Below are the code and all the weights of a small trained network. Each question names an input and a target symbol and asks about switching units off, where a switched-off unit gives its printed mean instead of its output.

import numpy as np


def w(rows, s, z=0):
    codes = np.array(rows[::2]) - 128.0
    scale = np.full(codes.shape[1], s)
    scale[-1] = z or s
    return codes * scale


def norm(h):
    return h / np.sqrt((h * h).mean(-1, keepdims=True) + 1e-5)


def f(y):
    return np.maximum(y, 0)


def softmax(a):
    e = np.exp(a - a.max(-1, keepdims=True))
    return e / e.sum(-1, keepdims=True)


def log_softmax(a):
    a = a - a.max(-1, keepdims=True)
    return a - np.log(np.exp(a).sum(-1, keepdims=True))


def net(x, mask):
    ids = ['αγδεζηθμξτφω'.index(c) for c in x.split()]
    T = len(ids)
    res = E[ids] + P[:T]
    r = norm(res)
    for j in range(3):
        rows = slice(3 * j, 3 * j + 3)
        q, k, v = (r @ M[0][rows].T for M in (Q, K, V))
        z = softmax(np.where(np.tri(T) > 0, q @ k.T / 3**0.5, -1e9)) @ v
        o = O[0][rows]
        res = res + np.where(mask[j], z, o[:, -1]) @ o[:, :-1]
    y = f(norm(res) @ A[0][:, :-1].T + A[0][:, -1])
    res = res + np.where(mask[3:15], y, B[0][:, -1]) @ B[0][:, :-1]
    return log_softmax(norm(res)[-1] @ U[:, :-1].T + U[:, -1])


Q, K, V, O, A, B = {}, {}, {}, {}, {}, {}
E = w([
[170,126,84,202],'α',
[211,68,254,82],'γ',
[87,134,66,221],'δ',
[142,124,69,217],'ε',
[79,129,76,213],'ζ',
[173,124,89,204],'η',
[129,120,111,188],'θ',
[180,123,77,201],'μ',
[158,122,91,192],'ξ',
[50,11,129,80],'τ',
[151,121,95,199],'φ',
[94,151,220,90],'ω',
],0.0033)
P = w([
[107,128,2,173],'0',
[99,122,47,190],'1',
[103,125,92,207],'2',
[111,124,111,207],'3',
[121,126,123,205],'4',
[126,130,135,203],'5',
[132,128,139,197],'6',
[136,127,150,195],'7',
[140,123,147,192],'8',
],0.003)
Q[0] = w([
[151,175,80,53],'H1',
[128,123,110,73],'H1',
[134,101,225,150],'H1',
[130,76,128,140],'H2',
[86,160,175,142],'H2',
[175,176,181,157],'H2',
[115,225,145,52],'H3',
[125,241,123,2],'H3',
[113,184,113,40],'H3',
],0.007)
K[0] = w([
[54,113,122,158],'H1',
[100,111,98,144],'H1',
[180,108,125,67],'H1',
[135,92,155,85],'H2',
[97,167,147,147],'H2',
[168,201,181,157],'H2',
[1,179,19,203],'H3',
[22,161,6,186],'H3',
[37,106,42,166],'H3',
],0.0066)
V[0] = w([
[147,160,54,160],'H1',
[74,178,3,145],'H1',
[143,78,162,106],'H1',
[209,214,178,145],'H2',
[118,181,136,142],'H2',
[133,240,202,152],'H2',
[96,136,64,131],'H3',
[203,50,176,66],'H3',
[82,124,115,140],'H3',
],0.004)
O[0] = w([
[153,166,119,118,207],'H1',
[126,253,81,113,221],'H1',
[137,94,146,139,104],'H1',
[110,81,84,159,3],'H2',
[80,119,115,144,104],'H2',
[82,90,121,158,9],'H2',
[132,66,140,151,97],'H3',
[128,219,150,130,182],'H3',
[146,96,112,128,128],'H3',
],0.0051,0.0023)
A[0] = w([
[195,76,15,154,100],'N1',
[43,161,157,126,215],'N2',
[148,122,80,255,236],'N3',
[100,111,36,92,250],'N4',
[164,94,75,165,163],'N5',
[140,78,116,241,186],'N6',
[196,132,76,108,37],'N7',
[100,60,127,109,209],'N8',
[180,118,77,156,127],'N9',
[249,108,236,131,219],'N10',
[119,141,163,50,9],'N11',
[148,52,172,176,55],'N12',
],0.0043,0.0019)
B[0] = w([
[46,92,147,170,178],'N1',
[175,70,71,164,186],'N2',
[60,37,168,43,252],'N3',
[91,79,151,221,187],'N4',
[47,75,150,173,167],'N5',
[76,45,201,107,188],'N6',
[107,62,170,252,145],'N7',
[148,234,109,112,143],'N8',
[103,60,129,125,171],'N9',
[68,120,13,133,206],'N10',
[142,99,250,129,142],'N11',
[181,171,242,127,140],'N12',
],0.0033,0.0042)
U = w([
[61,45,51,202,175],'α',
[218,98,69,107,166],'γ',
[154,124,115,123,14],'δ',
[88,101,124,2,197],'ε',
[144,132,112,119,7],'ζ',
[142,134,110,130,4],'η',
[143,171,123,162,63],'θ',
[155,144,115,139,63],'μ',
[153,167,109,154,74],'ξ',
[127,226,181,81,226],'τ',
[135,200,131,146,133],'φ',
[104,74,243,155,170],'ω',
],0.01,0.0038)

Each question gives the input, a string of symbols that net reads in full, and the target symbol t.
The units are the heads (3 rows each of Q, K, V and O) and the neurons (one row each of A and B). Each row of codes is followed by its name. A weight is (code - 128) times the scale printed after its matrix; where a second scale follows, it is the last column's (O, A, B and U).
mask holds one flag per unit, heads first, then neurons. A switched-off unit (its flag False) gives its mean, the last column of its rows in O or B, instead of its output. The means were averaged over made-up inputs and are rounded, as every weight is.
A unit's drop is (log p(t) with every unit on - log p(t) with that unit switched off) / (log p(t) with every unit on - log p(t) with every unit switched off).
The circuit of an input: a set's keep is (log p(t) with only the set's units on - log p(t) with every unit switched off) / (log p(t) with every unit on - log p(t) with every unit switched off). Starting from the 12 units with the biggest drops (on a tie, the unit counted first), units are removed one at a time, each time the one whose removal leaves the highest keep (on an exact tie, the one counted first), for as long as the keep stays at least 0.8.
units of the circuit, in order: the units of the circuit, biggest drop first
most important unit: the unit with the biggest drop
top k neurons: the k neurons with the biggest drops, biggest first
which heads matter: for each layer, one digit per head in row order, 1 if its drop is at least 0.15 and else 0, layers parted by /
drop when u is switched off: that unit's drop, to one decimal
input τ η ω δ ζ τ τ τ, target ε: top 2 neurons	(N10; N11)
input τ φ τ, target ω: most important unit	H3
input τ ω τ, target ω: units of the circuit, in order	(N11; N10; H2; N3)
input ξ τ θ ω γ ξ θ τ τ, target τ: units of the circuit, in order	(N3; H3)
input γ ξ α ω ω η α, target ω: units of the circuit, in order	(H2; N3; N6; N10)
input τ ω γ θ, target ω: which heads matter	110
input ω τ θ τ τ ω ω γ δ, target ω: units of the circuit, in order	(H1; N6)
input τ ζ τ τ γ τ τ θ, target τ: which heads matter	011
input τ θ τ ξ τ, target ε: which heads matter	011
input θ τ ζ γ, target τ: top 3 neurons	(N3; N4; N10)
input γ θ τ θ, target τ: which heads matter	001
input ω α φ τ τ δ γ, target τ: drop when N10 is switched off	0.2
input τ τ τ η ω γ ω ξ α, target ω: drop when N2 is switched off	0.1
input γ τ μ ξ, target τ: drop when H3 is switched off	1.0
input φ τ γ τ ξ, target τ: top neuron	(N4)
